Below is a small trained network, with its code and all its weights. Each question gives an input and a class and asks what happens when units are switched off, that is, made to give their printed mean instead of their output.

import numpy as np


def w(rows, s, z=0):
    codes = np.array(rows[::2]) - 128.0
    scale = np.full(codes.shape[1], s)
    scale[-1] = z or s
    return codes * scale


def f(y):
    return np.maximum(y, 0)


def log_softmax(a):
    a = a - a.max(-1, keepdims=True)
    return a - np.log(np.exp(a).sum(-1, keepdims=True))


def net(x, mask):
    res = np.array(x, float).reshape(1, 8) / 4 @ E
    y = f(res @ A[0][:, :-1].T + A[0][:, -1])
    res = res + np.where(mask, y, B[0][:, -1]) @ B[0][:, :-1]
    return log_softmax(res[-1] @ U[:, :-1].T + U[:, -1])


A, B = {}, {}
E = w([
[135,129,128,145,127,121],'x0',
[132,96,128,186,108,111],'x1',
[123,142,124,96,136,140],'x2',
[170,46,64,107,206,244],'x3',
[144,125,247,160,143,224],'x4',
[254,31,203,24,134,47],'x5',
[8,30,156,99,116,103],'x6',
[145,107,119,162,116,125],'x7',
],0.0072)
A[0] = w([
[106,138,176,90,115,172,109],'n0',
[87,115,67,93,158,63,51],'n1',
[204,182,143,176,101,149,129],'n2',
[140,150,66,98,81,107,138],'n3',
[118,110,155,170,77,82,158],'n4',
[80,205,141,192,155,136,73],'n5',
[151,180,97,53,116,132,191],'n6',
[104,158,149,91,59,106,80],'n7',
[183,30,116,127,173,168,158],'n8',
[68,198,67,159,125,149,88],'n9',
[140,165,124,101,147,140,111],'n10',
[57,28,130,100,156,166,136],'n11',
[89,117,104,177,128,130,108],'n12',
[79,109,76,157,130,179,63],'n13',
[164,64,149,85,189,47,27],'n14',
[125,100,147,84,176,171,252],'n15',
[105,128,146,116,65,115,79],'n16',
[103,175,184,132,135,86,180],'n17',
[72,107,164,114,81,125,101],'n18',
[140,154,231,140,115,163,203],'n19',
[127,148,244,122,107,231,81],'n20',
],0.011,0.0029)
B[0] = w([
[119,73,137,172,71,140,168],'n0',
[72,31,127,225,212,62,186],'n1',
[108,155,72,123,148,84,199],'n2',
[82,1,107,247,124,179,180],'n3',
[98,213,97,138,52,214,181],'n4',
[155,102,146,85,123,93,207],'n5',
[59,101,121,153,132,107,187],'n6',
[156,198,55,122,88,168,170],'n7',
[138,188,103,66,105,118,255],'n8',
[157,103,222,96,92,43,226],'n9',
[75,156,131,144,124,142,153],'n10',
[137,225,56,162,137,105,232],'n11',
[83,131,168,55,159,132,172],'n12',
[231,175,183,44,83,64,192],'n13',
[132,178,228,120,159,105,228],'n14',
[70,136,104,137,120,173,221],'n15',
[249,180,91,92,145,171,157],'n16',
[195,120,64,93,105,206,189],'n17',
[119,207,60,195,176,82,176],'n18',
[139,35,70,142,125,100,213],'n19',
[146,89,113,238,129,67,227],'n20',
],0.0059,0.0096)
U = w([
[131,176,103,138,159,126,204],'0',
[119,71,118,174,145,126,82],'1',
[150,197,88,100,133,159,76],'2',
[139,158,248,78,130,106,14],'3',
[120,122,113,103,110,148,253],'4',
[114,134,132,117,122,151,195],'5',
],0.014,0.0033)

Each question gives the input, the list of numbers given to net, and the class t.
The units are the neurons (one row each of A and B). Each row of codes is followed by its name. A weight is (code - 128) times the scale printed after its matrix; where a second scale follows, it is the last column's (A, B and U).
mask holds one flag per neuron, in row order. A switched-off neuron (its flag False) gives its mean, the last column of its row in B, instead of its output. The means were averaged over made-up inputs and are rounded, as every weight is.
A unit's drop is (log p(t) with every unit on - log p(t) with that unit switched off) / (log p(t) with every unit on - log p(t) with every unit switched off).
The circuit of an input: a set's keep is (log p(t) with only the set's units on - log p(t) with every unit switched off) / (log p(t) with every unit on - log p(t) with every unit switched off). Starting from the 12 units with the biggest drops (on a tie, the unit counted first), units are removed one at a time, each time the one whose removal leaves the highest keep (on an exact tie, the one counted first), for as long as the keep stays at least 0.8.
units of the circuit, in order: the units of the circuit, biggest drop first
most important unit: the unit with the biggest drop
top k neurons: the k neurons with the biggest drops, biggest first
input [-7,-3,2,2,-7,4,0,-6], class 1: most important unit : n1
input [2,1,0,-5,4,-1,0,5], class 2: units of the circuit, in order : n4; n17
input [5,1,-1,8,-2,-6,1,6], class 2: units of the circuit, in order : n13; n1
input [-6,-8,2,-4,8,-6,5,-4], class 1: top 3 neurons : n20; n19; n0
input [0,-7,-1,-7,-2,3,1,6], class 2: units of the circuit, in order : n7; n17
input [1,0,8,-4,8,3,6,2], class 1: units of the circuit, in order : n20; n19
input [8,-5,-1,2,8,-8,-4,3], class 1: top 4 neurons : n20; n19; n14; n8
input [-4,5,4,-5,2,5,-4,-6], class 4: units of the circuit, in order : n19; n9; n17
input [2,-2,3,5,-5,-4,0,1], class 1: units of the circuit, in order : n1; n3
input [2,-4,-1,6,3,0,4,-4], class 2: units of the circuit, in order : n11; n8
input [-2,-4,-6,-2,4,-6,-5,4], class 3: top 2 neurons : n9; n5
input [5,6,-4,-1,-7,-6,-3,-8], class 4: top 3 neurons : n14; n20; n3
input [4,7,-7,-4,4,5,2,-3], class 5: units of the circuit, in order : n4; n9
input [-6,-3,-5,7,6,-2,4,-1], class 2: units of the circuit, in order : n11
input [-1,-4,2,5,1,-8,3,-8], class 3: units of the circuit, in order : n9; n13
input [-1,-6,2,2,-8,6,-2,0], class 1: units of the circuit, in order : n3; n1
input [-6,-7,1,-5,-8,-7,7,2], class 1: top 3 neurons : n1; n3; n8
input [7,6,-2,1,-8,4,-7,1], class 1: top 2 neurons : n3; n11
input [-7,-6,7,-6,-2,5,8,7], class 0: top 2 neurons : n18; n1
input [-5,7,7,0,8,3,1,8], class 1: units of the circuit, in order : n20
input [-4,0,7,4,-2,-6,-6,7], class 4: top 3 neurons : n14; n11; n9
input [-2,-5,-4,2,7,5,2,-1], class 1: top 2 neurons : n20; n19
input [-7,2,-7,-1,8,7,-2,2], class 1: top 2 neurons : n19; n20
